Each row has a hidden value; after the row comes its tier, the name of the range that the value falls in. Each part has its own.
[   1   46 -280 -114 -209  -60  209 -278    6  218  -98 -443  262 -416
 -119  -55   -3  -59 -251   89 -220  231  282  129  -85 -434 -318  213
 -266  -28 -303 -269   48 -277 -312  254  239 -152 -222  -64 -245 -297
 -345  309  -30   -9  102  -68 -112  190  287]
Mp
[ -58 -268   -6  -13  126  -36 -144 -119   88  179   70   15  -68   70
  102 -278  -12   -1  -82  152 -117  -63   -3   -6  146  -80  -84  -16
   20   43 -144   14   99   49  -48  152   63 -119  -11   64  215 -145
  -57  -22  -19 -214  102  134   -3  168  157]
Mp
[ -98 -223  132 -114 -117 -249   20  108 -101   81 -167 -245 -129   10
 -112 -177   33  240  -20 -115   20  126   89  111  -68  117 -203  165
   47 -204  -88  -59  182 -166  -34  -96  -80 -177   30  -43   32 -191
 -152  325   14 -350  -64  -98 -220  510  125]
Ds
[ -18 -236   55   16   72   85    3  -93   19  -47  -17  -26  159 -105
 -169   16  -55  -78  -67 -259 -156   94  138   91 -137 -235  -47   62
   51 -116   26    3  109  142  -57   20   31   71   12 -164  177  118
   28   91  -15 -234  192  140   97  118   81]
Ds
[  52 -222  114   20   96   51 -183  -74   -6  163  -56 -120   15 -200
  130 -164  -16   60   78  123  -70   88   57    6  104   60  -74  -76
  -77  214  -97   18  -54 -219 -101  -14  -77  -84 -246   86  237 -217
  -19  124   20 -244  112   88  -11   83   90]
Dn
[-131   40  330 -208   64 -131  -76  512   78  100   -4  250 -507   71
  186 -226  315  252 -144 -103   33  -50    0  153  188  171  337  112
  132  179  368  402  -62  -58  290 -258  -84  -49  279  561  -88  212
  -28  106 -118  -99 -183  159 -379  329  159]
gz
[ -46   59  -18  -88 -121 -171   30  131  -11  -71   54   69 -114 -132
   53   -8  118  -90 -318 -126 -202   12  -54  277   14 -100  121  269
   87  138  147   33   22   78   -8  -55  118  252  -36  388 -222  143
  -38   96  -22  270   14    7 -142  -96   64]
Dn
[  37 -279   59   94 -187  122   24 -191  -50   53 -305 -316   50 -225
 -116  -12  -45  -63 -155  -73 -252  445  265  248  -35 -177   -1   61
   -3  -11  -48  104 -174 -164 -191   40  123  284 -367  -77   98 -219
  -90   72    2  -69  217   79 -107 -116  120]
gz
[ -56 -216  225  -89  -12    8  -87  234  -35  120   17 -246   49   25
   11  -26   63   78   -3  -97   18    1  106   40  -46  -40  145   46
   11  -78  -63  103  192   95  -14   16 -214 -105   28 -134   28  233
   17  154 -100 -213   53   29 -104  226   85]
bb
[ 116 -454  200   94  225   88 -222 -100   25  135   32  -77   19  -26
  -74 -259  -78   59  167   21  -45   12  -39    9   27   63  -71  -88
  103  126 -160   40   75   10  -71  -73 -143 -107 -123  -15  376 -146
  146  115   24 -239  174  140   62  149   -6]
rq
[ -53  168 -196  -88 -335  -50 -188   91 -245  100  -84 -220  -42 -129
   -1   89   17  186 -217  -64   48  -26 -179   28  118  -19  103  450
   90  175  134 -418  129 -294 -101 -112   14   54 -329  176 -365   63
  -25  398  130  480   70 -407 -257  -39   72]
rq
[ -13 -112  -56  -70  211   56 -307   97  -85  251  151  265  -98  220
  150 -255   34  133  -14  223   78 -272 -163 -203  180   49   28   33
   94  104  -11  -39  326  -12   89   15  -86 -238   78   28  170   10
   53   24  -21  -39   67   48   44  258  106]
Ds
[ 193 -226  232  -90  161 -299 -248  236  210    2   -8  213 -575 -111
   72 -391  241   64  -39  -23 -103 -128 -270  250  334  231  177  223
  274  570  113  120 -146 -114   52 -406  -31 -155 -137  728 -141 -141
  164  287  -20  359   53  112 -320  219   44]
Dn
[-148 -344  110  -43   13  120 -172  -46 -104  233  253 -459  465  118
  313  -53 -176  -52  130  381    7 -172  104 -269 -106   67   -9 -310
 -244 -180 -371  -22  353  208 -126  478 -329 -103   14 -288  471  141
 -135 -146  -56 -686   10    3  207  132    1]
bb
[ -60 -151   59  -93 -118  -61   23   12   98  133  -57 -327    8 -157
   46  -76   77  -41 -175   -3 -161  123  189  154   51 -211   55  101
  -86   25 -127   45  -19  -20 -136  148   43  -52 -120   46 -104    6
 -148  133  -91  -93   87   53 -186  121  203]
Mp
[ -10  -90   74   20 -276 -189 -303   27 -124 -323 -169 -127  -86 -281
   83  219  -62  -48  -90 -326 -103   21 -225  210  129  211  129  359
  182  271  286 -317 -147 -117 -141 -266  -37  366 -551  274 -116  117
  165  283  221  300  214 -260 -123 -290  -72]
bb
[  72 -161   44  110  148  -33 -114  -68  -12  141  126  132  -95  -93
  166 -247   29  -65 -132  167 -212   62 -123  224  110   13  -35  -20
   53  317 -106  163  -39    3  -59  -22   62  224 -179  370  155 -204
   64  -58    5  131   62  161   28 -288   -6]
gz
[-265  -80  232  -35  111   31  114  230  -89  411  240 -146   65  174
  276 -227   91  192 -105  213  -12   90  188   76 -102  -33  -10 -254
 -185 -185 -213  433  220  129  106  262 -154   19  356   45  272   63
 -196 -156 -168 -599 -263  185  -45   76  107]
Gm
[ 102 -112   52  -29  181 -186 -364  134  -21   15   76  259 -210  -83
  187 -153   80   16   12   10   -7 -203 -265   56  251  157  -11  171
  137  369   25 -116  102  -85  -29 -224  -77 -125 -259  221  -10  -48
  200  184   47  224  163   21   -2   20   43]
Ds
[-100  -52   26   -5  -76  107 -162   52 -118    3   74   79  -58   82
   15  -39  -36   98 -151  -78  -41  -90 -169   12   31   65  218  154
  190   88  280  -29   74   73   97  -69  -18  283   31  323  106  218
   60   40   92   83   13  -80  -79  -78  -38]
rq
[ 201  -77  109  -45  -32   35 -128  129  -61   15  -73   46  -44 -212
   16  -38  117 -138 -143   40 -147   86   37  231   54  -36  168  167
   61  248   50  185  -42  -52  -84 -129  -11  197 -301  157 -150   47
  105   68  -72  373  197  141  -86 -152   79]
rq
[ -26 -427   80   42   55    5  135 -220   60  340   84 -562  300 -111
   -3 -261  -84  -30   23  234 -187  221  281   74 -162 -214 -270 -227
 -233 -133 -578   73  158   29 -244  364  -61 -186  -23 -196  312 -302
 -232   56 -113 -572   22  134   47  221  109]
gz
[  73   92  -43 -109  -29  198 -214  -49 -132   10 -215  134   98 -333
  136   81    6  -13  -25   79  -44   59  158 -107   98   11    6   69
 -136  174  254  -45  -96 -372  -48  -59   20   47 -320    3   81  -48
  -65   96   48  -90  203   78   31   74  199]
Ds
[ -23  109 -238   12   44  -22 -147  -45  -53  172   71  127  -23 -166
   64  -31   53    7 -233  -53  -95   -7  -86   92  167 -303  -75  263
   19  219  -23 -241  117 -132 -107    0  186  -50 -235   50 -186  -41
   33  182   26  341  191  -38   -6 -137  177]
Gm
[ -42 -111  -45  113    3  243   31 -133  -94  173  -79 -132  173 -132
 -169   38  -47   43 -153 -207 -141  291  182  129  -98 -375  -37   80
    4  -63  -26    6   57  -45  -96   45  102  149 -122 -221   85    4
   -1  119   -9  -56  188   62   29 -122  117]
Dn
[ 276  -14  -52 -163  118 -128 -143  -43  102 -214 -239  360  -61 -527
  -39    6  131 -279  -69 -121 -210   50  177  152  114 -149 -156  244
  -39  261  153  -65 -117 -264 -150 -214  191 -138 -392    6 -151 -155
   29  210  -36  170  392  286   60  252  286]
Dn
[ -93 -234  267   71  168   87 -262  163  132  230  109  -90 -208   32
  176 -160   93  163  -12 -117  -17  -20  -98   86  257  -49  287  -14
  111  308   28  156  -79   65   44  -73 -128  -48  -70  235  111  173
  174   99  -34  -46   82   86 -166 -116   60]
Mp
[ -44  -69  -86  108  112   85  -68 -159  146  -10  361   49  121 -165
   91  -25  -49 -202 -230 -111 -292 -128 -212  149   39 -280  183   68
   86  368   62  -92  -27  308  -55  103  122  306  -25  500   75  256
  113  -19   45  231  117   62  105 -422  -81]
gz
[-283 -195   34  -65   32 -100 -269  177   41  381  344 -387  -25  234
  335 -202    4  251   14  172  123 -310 -205 -215  210   15  156  -28
  -23  117 -252 -250  336   96   -4  250 -242 -401  111  138  112  178
  -61  167  -19 -279 -103 -228 -137  240   43]
gz
[  55 -153   52   -5   77  -58  -53   42   66  275   98 -152 -161  -84
    2 -305  102  141  -88   74  -91   17 -108  143  113  -59   30  104
   66  314 -151   15   35 -101  -49  -79  -22 -134  -41  393  -59 -149
   -9  261  -32  141  -21   -6 -205  101   49]
Dn
[-245 -215  121   -5   71  101 -102  146   25  371   61 -193 -128  235
   35 -202   56  309  -63  -73   66   36   65  -54  106 -166  135   -7
   64  -96  -60   71  190   32   86  100  -79 -233  197  -73  154  108
  -48  118  -74 -344  -25    4 -184  277  164]
Gm
[   0  -13  149 -107 -175 -134   76  172  -79  -12   57 -246   79 -218
   31   13   77  -45 -163  -47 -127   67   49  265 -132   16   74  159
  -40   63  -13   93   40   40  -79  -22  -84  213  -71  270 -161  143
  -66  160  -40   69  -50  -25 -150  -46   13]
rq
[-411 -186 -153   27  -91   66    3 -225 -107  145   49 -269  284  171
  -41   41 -215  140 -125 -172  -24   57  159 -144 -127 -297 -228   17
  -60 -499 -101 -298  334  130  -60  375   83  -43  158 -453  339   77
 -203   26   78 -673   58 -118  110  225  167]
Mp
[-268 -254   11  189   28  173 -322 -141 -133  -30  135   79   70  221
  186   45 -224   51  -61 -124  -64  -82 -212  -99   80   63  139  -53
  184  -17  203 -130  107  220   60  106  -32  383  -63   44  510  208
  137 -167  182 -280  123  -71  176 -315 -107]
Dn
[  -1 -150  134 -109  -14 -109  -81  206   43   92  198 -175  -36   -2
   36 -140   88   17  -86    3  -48 -164 -111   97   11    0  188  136
   83  149  -63   12  173  163  -12   -6 -146  -61   64  293  -93  222
   31  176  -65   97  -17  -28 -153  140    4]
rq
[ 125    7 -294  156   75   35   78 -507   -6 -136  -86  281  170 -466
 -239   18 -109 -276 -298 -249 -402  269   60  346  -66 -442 -403  257
   27  127   36 -176 -142  -73 -238  -44  470  388 -360   44    5 -294
   35   78  133  283  354  185  216 -384  140]
Mp
[  58 -260  -17    9  101   74    5 -237   -1    2    5   49  117 -102
 -248 -187 -109  -16  -20  -68 -145   41   53   30 -140 -102 -198   50
   82  -65   -1  -66  109   21  -46  -11   84   25   56   44  285 -134
  -30  111   58 -234  126  125   92  265   54]
rq
[-577  -96   29   61   34  215 -289   72 -257  449  214 -179   91  470
  365  -82 -173  521   49   94  273 -131  -69 -408  103   94   23 -213
  -58 -302   19 -152  375   -5  183  316 -219 -121  280 -219  580  172
 -124  -77  112 -861 -187 -225   30  139   68]
Gm
[ -68  -23   60 -161  -12   22 -152  180   -3   70   67   55 -105   36
  116 -101   85   93 -101   31   -2 -184  -66  -73   99   59  226  115
   66  129  205   21  107    2  105  -32  -85  -42  109  304    5  214
  -38  107  -21  -44  -22   -9 -141  241   84]
Ds
[ -57 -252  196   -8   31  195  -72   38   34  140   15 -236   63  -12
  -31  -79  -10  106    6  -91  -52   46   85  -16  -29  -69  192  -44
   29   37   44  114   28   58   19   24 -145   10   64   72  208  171
    0  114  -34 -288   44   56  -87  142   36]
Ds
[ -35 -183  -69  208 -149  405   -7 -227 -247   94 -157 -294  389 -104
 -316  236 -185  -12 -154 -321 -132  384  212  125 -221 -438   12  135
   61 -234  -11  -92  112   38 -180   87   74  378 -285 -530  120  134
   90   89   51   35  328  -41  114 -337   47]
rq
[ 160 -373  112  -72   46 -125 -148   29   18  144   -9 -210   -8  -38
    9 -256   36  -56   37  210  -80  -33   24   59   46   52  -62   36
   14   89 -310   26  178  -16 -158   35 -132 -220 -182  -36   54 -175
   -7  148  -85  -41  138   79  -58  290   87]
bb
[ -35 -199   47   56 -169  -59   26  -34 -111   73   17 -379  138  -87
  -15   -2  -45  -35 -163  -50 -171  164   12  235 -104  -91   -6  116
   13   -4 -189  -24  100   74 -172   82  -43  241 -191   31  -20   -2
  -31  129    6   43   51  -96  -68 -184  -24]
Ds
[-185  141  -61   70   39   26 -115  176 -131   72  158  289 -140   71
   69   51   76  108 -305 -294  -59  -10 -187  186   84 -200  168  256
  200  112  257  -12  136  120  113 -118  109  286   33  202 -103  291
  150   53   37  304   47  -38  -41 -329   34]
gz
[-106 -378   95   56  449  147 -296   -8  -55  211  137  392  -36  371
   11 -296  -82  194  159    4  105 -182  -47 -254   51   19 -154 -172
  152 -196  -27   70  400  149  165   17 -117 -282  281 -334  617  -12
  132  -87   -6 -607  122  239  250  415   98]
Ds
[  -4 -135   41  163  298  238 -213    3 -124   47   24  617 -212  212
 -131 -155   -4  128 -126 -245  -58   18 -172   86   69  -69   73   98
  354   63  335  196  105  115  208 -268  100  295  105   83  297   81
  280  -73   63  110  165  212  111 -157    5]
Ds
[ -13  137 -104   28   79  -21  -30 -111  -25  -87  -10  355  -76 -329
  -24   -9   26  -19 -211 -247 -194  101  -46  216   40 -151 -129  218
   63  230  285  -84 -122 -150    0 -191  255  244 -128  350   -1  -68
   29  138  111  135  120   97   29 -156  101]
gz
[-214   13   53  124  -75  -36 -198  101 -205  102   36  -87  -39  -55
  206   93  -24  183 -125 -204   -2  117 -134  161  101   13   31  137
   56  116   78 -116   35  -90  -34  -74  -40  251 -257   75   40   80
   95  131  118   20   39 -170  -58 -373   -2]
gz
[-206 -186   40   25  138  150  -41  -94  100  225  190 -127  118   60
   41 -128  -50   83  -82  -71  -81  -39   61  -47   13 -264   24  -70
  -29  -50  -64   14  117  181    9  218    6  -64  185   -2  258  154
  -48    9  -25 -390   39   97   25   79  119]
Mp
